Below is a small trained network, with its code and all its weights. Each question gives an input and a class and asks what happens when units are switched off, that is, made to give their printed mean instead of their output.

import numpy as np


def w(rows, s, z=0):
    codes = np.array(rows[::2]) - 128.0
    scale = np.full(codes.shape[1], s)
    scale[-1] = z or s
    return codes * scale


def f(y):
    return np.maximum(y, 0)


def log_softmax(a):
    a = a - a.max(-1, keepdims=True)
    return a - np.log(np.exp(a).sum(-1, keepdims=True))


def net(x, mask):
    res = np.array(x, float).reshape(1, 6) / 4 @ E
    y = f(res @ A[0][:, :-1].T + A[0][:, -1])
    res = res + np.where(mask, y, B[0][:, -1]) @ B[0][:, :-1]
    return log_softmax(res[-1] @ U[:, :-1].T + U[:, -1])


A, B = {}, {}
E = w([
[138,167,133,155,117,188,234],'x0',
[127,126,128,126,129,131,129],'x1',
[128,128,129,129,129,129,129],'x2',
[236,170,119,82,123,172,86],'x3',
[124,131,134,124,131,132,127],'x4',
[137,101,102,196,251,160,117],'x5',
],0.012)
A[0] = w([
[98,129,126,179,147,185,244,118],'neuron 1',
[38,129,133,126,68,74,161,250],'neuron 2',
[151,152,140,120,117,178,180,114],'neuron 3',
[165,101,113,97,97,110,56,216],'neuron 4',
[179,178,140,74,61,156,121,150],'neuron 5',
[104,112,122,124,87,120,134,206],'neuron 6',
[207,139,113,149,211,191,81,3],'neuron 7',
[167,156,123,129,105,170,249,141],'neuron 8',
[64,84,120,204,219,82,107,164],'neuron 9',
],0.018,0.0044)
B[0] = w([
[162,196,112,116,162,178,254,241],'neuron 1',
[113,111,193,217,146,13,98,230],'neuron 2',
[119,107,110,187,67,124,106,185],'neuron 3',
[139,125,134,36,183,118,89,205],'neuron 4',
[155,140,100,73,28,154,81,226],'neuron 5',
[135,134,165,150,164,108,106,172],'neuron 6',
[105,124,203,208,137,20,122,216],'neuron 7',
[106,122,108,231,43,164,116,231],'neuron 8',
[102,60,46,138,119,216,70,253],'neuron 9',
],0.021,0.02)
U = w([
[102,91,181,113,195,63,99,242],'0',
[117,99,65,132,76,189,94,184],'1',
[116,161,179,184,107,92,181,135],'2',
[115,140,85,120,184,190,224,2],'3',
[175,165,145,2,120,125,109,35],'4',
],0.0085,0.0024)

Each question gives the input, the list of numbers given to net, and the class t.
The units are the neurons (one row each of A and B). Each row of codes is followed by its name. A weight is (code - 128) times the scale printed after its matrix; where a second scale follows, it is the last column's (A, B and U).
mask holds one flag per neuron, in row order. A switched-off neuron (its flag False) gives its mean, the last column of its row in B, instead of its output. The means were averaged over made-up inputs and are rounded, as every weight is.
A unit's drop is (log p(t) with every unit on - log p(t) with that unit switched off) / (log p(t) with every unit on - log p(t) with every unit switched off).
The circuit of an input: a set's keep is (log p(t) with only the set's units on - log p(t) with every unit switched off) / (log p(t) with every unit on - log p(t) with every unit switched off). Starting from all 9 units, units are removed one at a time, each time the one whose removal leaves the highest keep (on an exact tie, the one counted first), for as long as the keep stays at least 0.8.
circuit, biggest first: the units of the circuit, biggest drop first
unit that matters most: the unit with the biggest drop
top k neurons: the k neurons with the biggest drops, biggest first
drop of u: that unit's drop, to one decimal
input [7,6,-8,-1,-3,5], class 3: top 2 neurons	[neuron 1; neuron 2]
input [-1,6,6,1,0,-7], class 4: unit that matters most	neuron 5
input [-4,-1,-4,-5,-2,0], class 0: top 2 neurons	[neuron 2; neuron 8]
input [8,0,-8,0,7,1], class 3: top 4 neurons	[neuron 1; neuron 2; neuron 7; neuron 9]
input [2,-3,-6,-6,-7,5], class 3: top 2 neurons	[neuron 1; neuron 5]
input [5,-5,-1,0,-6,-3], class 2: top 3 neurons	[neuron 9; neuron 1; neuron 4]
input [1,-3,-3,-5,6,6], class 3: top 2 neurons	[neuron 1; neuron 5]
input [1,-5,-3,-5,-6,7], class 3: top 4 neurons	[neuron 1; neuron 5; neuron 8; neuron 3]
input [5,7,-4,-8,1,2], class 3: top 2 neurons	[neuron 1; neuron 9]
input [8,-6,5,-6,-2,2], class 3: top 2 neurons	[neuron 1; neuron 7]
input [-4,-2,2,0,-6,-8], class 0: top 2 neurons	[neuron 2; neuron 1]
input [1,8,-4,4,-3,2], class 2: top 2 neurons	[neuron 9; neuron 7]
input [1,1,-5,1,8,7], class 2: top 3 neurons	[neuron 7; neuron 4; neuron 5]
input [5,5,6,1,1,5], class 2: top 2 neurons	[neuron 7; neuron 8]
input [4,-8,8,6,0,4], class 2: circuit, biggest first	[neuron 7]
input [-3,1,6,7,-2,0], class 4: top 2 neurons	[neuron 2; neuron 5]
input [0,-3,-6,0,-5,0], class 0: drop of neuron 1	1.0
input [0,-7,-6,-6,7,-4], class 0: drop of neuron 9	0.0
input [5,6,0,1,-6,3], class 2: drop of neuron 8	0.1
input [-5,7,-2,-2,3,-8], class 0: drop of neuron 2	0.6
input [1,-7,-8,-2,6,-3], class 2: unit that matters most	neuron 4
